Here is a tiny trained network, its code and every weight. The questions are about switching its units off for an input and a target symbol, where a switched-off unit gives its printed mean instead of its output.

import numpy as np


def w(rows, s, z=0):
    codes = np.array(rows[::2]) - 128.0
    scale = np.full(codes.shape[1], s)
    scale[-1] = z or s
    return codes * scale


def f(y):
    return y / 2 * (1 + np.tanh(0.7978845608 * (y + 0.044715 * y**3)))


def softmax(a):
    e = np.exp(a - a.max(-1, keepdims=True))
    return e / e.sum(-1, keepdims=True)


def log_softmax(a):
    a = a - a.max(-1, keepdims=True)
    return a - np.log(np.exp(a).sum(-1, keepdims=True))


def net(x, mask):
    ids = ['γεηθλμξπσψ'.index(c) for c in x.split()]
    T = len(ids)
    res = E[ids] + P[:T]
    u = 0
    for l in range(3):
        r = res
        for j in range(2):
            rows = slice(3 * j, 3 * j + 3)
            q, k, v = (r @ M[l][rows].T for M in (Q, K, V))
            z = softmax(np.where(np.tri(T) > 0, q @ k.T / 3**0.5, -1e9)) @ v
            o = O[l][rows]
            res = res + np.where(mask[u + j], z, o[:, -1]) @ o[:, :-1]
        u += 2
        y = f(res @ A[l][:, :-1].T + A[l][:, -1])
        res = res + np.where(mask[u : u + 8], y, B[l][:, -1]) @ B[l][:, :-1]
        u += 8
    return log_softmax(res[-1] @ U[:, :-1].T + U[:, -1])


Q, K, V, O, A, B = {}, {}, {}, {}, {}, {}
E = w([
[109,154,145,158],'γ',
[140,82,85,146],'ε',
[224,189,163,110],'η',
[113,195,155,97],'θ',
[162,145,71,162],'λ',
[116,134,134,200],'μ',
[106,152,148,154],'ξ',
[143,173,108,136],'π',
[102,133,157,205],'σ',
[96,4,146,104],'ψ',
],0.018)
P = w([
[105,235,3,15],'0',
[135,186,50,122],'1',
[146,174,92,126],'2',
[154,158,108,143],'3',
[166,150,119,142],'4',
[163,138,130,157],'5',
[170,135,133,160],'6',
[173,129,147,174],'7',
[174,123,154,179],'8',
[172,118,155,194],'9',
[171,108,166,199],'10',
[176,95,160,194],'11',
[168,96,172,211],'12',
],0.0055)
Q[0] = w([
[120,67,81,254],'L0H1',
[113,149,36,173],'L0H1',
[74,133,189,72],'L0H1',
[171,171,82,180],'L0H2',
[140,177,196,229],'L0H2',
[48,146,165,101],'L0H2',
],0.0096)
K[0] = w([
[251,105,157,141],'L0H1',
[169,206,104,202],'L0H1',
[1,69,105,106],'L0H1',
[199,127,122,145],'L0H2',
[197,231,162,54],'L0H2',
[93,145,140,90],'L0H2',
],0.0083)
V[0] = w([
[130,255,59,142],'L0H1',
[187,146,205,60],'L0H1',
[191,121,62,139],'L0H1',
[150,191,149,116],'L0H2',
[179,142,180,179],'L0H2',
[197,117,156,63],'L0H2',
],0.0073)
O[0] = w([
[71,130,206,78,254],'L0H1',
[199,170,168,128,106],'L0H1',
[129,92,147,113,211],'L0H1',
[118,106,133,79,164],'L0H2',
[253,72,190,89,151],'L0H2',
[184,54,185,170,127],'L0H2',
],0.007,0.0051)
A[0] = w([
[68,182,84,231,175],'L0N1',
[220,110,144,98,54],'L0N2',
[206,168,65,81,46],'L0N3',
[153,154,202,193,254],'L0N4',
[119,115,54,214,216],'L0N5',
[83,91,79,71,64],'L0N6',
[254,149,112,92,47],'L0N7',
[98,205,150,54,187],'L0N8',
],0.0074,0.0047)
B[0] = w([
[182,179,156,28,180],'L0N1',
[81,102,179,71,135],'L0N2',
[14,162,203,103,116],'L0N3',
[225,180,154,101,254],'L0N4',
[144,170,50,79,204],'L0N5',
[81,70,160,113,119],'L0N6',
[89,157,253,88,140],'L0N7',
[186,141,36,184,169],'L0N8',
],0.0068,0.0054)
Q[1] = w([
[227,45,221,152],'L1H1',
[175,63,2,76],'L1H1',
[151,217,41,95],'L1H1',
[112,73,170,72],'L1H2',
[58,143,128,219],'L1H2',
[104,141,91,165],'L1H2',
],0.008)
K[1] = w([
[237,135,235,114],'L1H1',
[152,187,160,22],'L1H1',
[113,239,60,144],'L1H1',
[203,51,79,193],'L1H2',
[107,185,80,1],'L1H2',
[155,151,69,72],'L1H2',
],0.0067)
V[1] = w([
[92,198,43,118],'L1H1',
[79,131,32,135],'L1H1',
[142,42,146,118],'L1H1',
[89,243,103,103],'L1H2',
[255,205,76,59],'L1H2',
[149,83,71,69],'L1H2',
],0.0069)
O[1] = w([
[203,186,147,190,138],'L1H1',
[152,69,66,250,65],'L1H1',
[244,74,150,51,82],'L1H1',
[102,164,100,17,180],'L1H2',
[167,235,116,89,255],'L1H2',
[77,129,1,224,148],'L1H2',
],0.0049,0.008)
A[1] = w([
[132,102,179,118,150],'L1N1',
[207,46,75,171,132],'L1N2',
[137,67,51,94,250],'L1N3',
[116,128,169,116,127],'L1N4',
[136,83,82,202,160],'L1N5',
[129,101,79,112,55],'L1N6',
[159,46,177,149,78],'L1N7',
[148,254,171,155,228],'L1N8',
],0.0098,0.0019)
B[1] = w([
[111,69,145,35,146],'L1N1',
[123,254,187,164,145],'L1N2',
[70,132,187,108,151],'L1N3',
[179,81,90,102,144],'L1N4',
[162,225,174,92,146],'L1N5',
[89,147,170,105,133],'L1N6',
[68,105,58,37,128],'L1N7',
[97,74,33,138,247],'L1N8',
],0.0069,0.015)
Q[2] = w([
[77,254,146,38],'L2H1',
[218,228,138,109],'L2H1',
[177,105,143,15],'L2H1',
[105,238,123,163],'L2H2',
[128,98,227,145],'L2H2',
[100,191,213,93],'L2H2',
],0.0069)
K[2] = w([
[161,35,166,243],'L2H1',
[117,66,171,167],'L2H1',
[154,2,182,84],'L2H1',
[112,170,141,195],'L2H2',
[164,147,99,135],'L2H2',
[136,161,216,193],'L2H2',
],0.0067)
V[2] = w([
[253,141,140,174],'L2H1',
[202,115,108,176],'L2H1',
[238,74,173,56],'L2H1',
[54,181,204,135],'L2H2',
[11,61,171,101],'L2H2',
[129,133,45,231],'L2H2',
],0.0074)
O[2] = w([
[163,230,89,115,57],'L2H1',
[162,255,158,143,58],'L2H1',
[60,223,89,241,151],'L2H1',
[144,56,68,62,84],'L2H2',
[117,97,149,175,2],'L2H2',
[185,96,171,7,124],'L2H2',
],0.007,0.0056)
A[2] = w([
[71,90,157,235,13],'L2N1',
[143,129,113,181,240],'L2N2',
[143,176,48,167,62],'L2N3',
[175,156,71,138,253],'L2N4',
[173,47,255,121,171],'L2N5',
[147,215,169,101,95],'L2N6',
[69,170,137,136,15],'L2N7',
[144,97,126,167,227],'L2N8',
],0.011,0.0045)
B[2] = w([
[210,95,171,125,250],'L2N1',
[88,166,191,102,179],'L2N2',
[144,107,96,1,205],'L2N3',
[52,104,234,156,254],'L2N4',
[135,61,64,57,147],'L2N5',
[141,120,118,247,176],'L2N6',
[216,139,90,86,194],'L2N7',
[41,113,113,73,139],'L2N8',
],0.0082,0.0097)
U = w([
[65,61,129,179,154],'γ',
[138,132,114,137,3],'ε',
[76,168,91,144,126],'η',
[174,170,206,120,191],'θ',
[180,88,130,51,83],'λ',
[121,134,103,149,56],'μ',
[142,142,2,163,134],'ξ',
[171,241,229,164,172],'π',
[84,160,120,143,109],'σ',
[52,178,99,151,168],'ψ',
],0.0085,0.0054)

Each question gives the input, a string of symbols that net reads in full, and the target symbol t.
The units are the heads (3 rows each of Q, K, V and O) and the neurons (one row each of A and B). Each row of codes is followed by its name. A weight is (code - 128) times the scale printed after its matrix; where a second scale follows, it is the last column's (O, A, B and U).
mask holds one flag per unit, layer by layer, with each layer's heads first. A switched-off unit (its flag False) gives its mean, the last column of its rows in O or B, instead of its output. The means were averaged over made-up inputs and are rounded, as every weight is.
A unit's drop is (log p(t) with every unit on - log p(t) with that unit switched off) / (log p(t) with every unit on - log p(t) with every unit switched off).
The circuit of an input: a set's keep is (log p(t) with only the set's units on - log p(t) with every unit switched off) / (log p(t) with every unit on - log p(t) with every unit switched off). Starting from the 12 units with the biggest drops (on a tie, the unit counted first), units are removed one at a time, each time the one whose removal leaves the highest keep (on an exact tie, the one counted first), for as long as the keep stays at least 0.8.
units of the circuit, in order: the units of the circuit, biggest drop first
unit that matters most: the unit with the biggest drop
top k neurons: the k neurons with the biggest drops, biggest first
top k neurons in layer l: the k neurons of layer l with the biggest drops, biggest first
input λ σ λ π ψ ε ψ ε μ μ π ψ, target π: units of the circuit, in order => L0H1, L1N2, L1N8, L1H2
input ψ ξ γ ε π, target λ: top neuron => L1N3
input ψ μ σ, target λ: units of the circuit, in order => L2H1, L0H2, L2H2
input ψ λ λ θ ε π ε ε ε μ π ψ ε, target π: units of the circuit, in order => L1H1, L1N8, L1N2, L2H1
input γ γ ε ψ ε ε η λ ξ ψ λ ε, target γ: top 4 neurons in layer 0 => L0N7, L0N3, L0N8, L0N4
input σ ξ ψ η, target γ: top 2 neurons in layer 0 => L0N7, L0N3
input γ ε σ ε γ μ γ μ η π μ ψ, target γ: top 3 neurons in layer 1 => L1N8, L1N3, L1N7
input η ξ π π π, target ψ: top 2 neurons => L0N8, L2N1
input ε ξ λ ξ λ ε σ ε θ η ε ε π, target ψ: top 2 neurons in layer 0 => L0N7, L0N2
input ε ε σ μ π η ε, target ψ: top 2 neurons => L1N8, L0N7
input ε μ ε ψ ψ ε λ μ ε ε π ψ, target π: top 3 neurons => L1N5, L1N2, L1N8
input ε π ε π ξ η π π λ, target ψ: top 2 neurons in layer 0 => L0N7, L0N2
input θ λ ε γ μ ε η ψ ε γ ε, target γ: top 2 neurons => L0N7, L0N4
input λ ε μ λ ξ ε π μ θ μ π σ, target λ: unit that matters most => L0H2
input λ λ ε μ, target λ: top 2 neurons in layer 0 => L0N4, L0N8
input ε ε ε ψ γ ε θ, target λ: top 2 neurons in layer 2 => L2N3, L2N6
input π π ξ ξ λ ψ ψ η, target γ: top 3 neurons in layer 1 => L1N1, L1N8, L1N7
input ψ η ε ψ ε λ, target γ: top 2 neurons => L0N7, L0N3
input η θ ε π π ψ π, target γ: top 2 neurons => L0N7, L0N4
input ψ η ε λ ψ θ, target γ: unit that matters most => L1H1
input π ε ε ε ε ε ε λ σ ε, target π: top 3 neurons in layer 1 => L1N5, L1N8, L1N2
input η ε ε ψ σ, target γ: top 2 neurons => L0N7, L2N8
input λ ε ε μ, target λ: top 2 neurons in layer 0 => L0N1, L0N4
input π λ ε ξ λ γ, target λ: top 2 neurons => L0N4, L1N5
input λ ψ θ, target λ: top 2 neurons in layer 0 => L0N8, L0N4
input η ε π π λ, target ψ: top 2 neurons in layer 0 => L0N7, L0N8
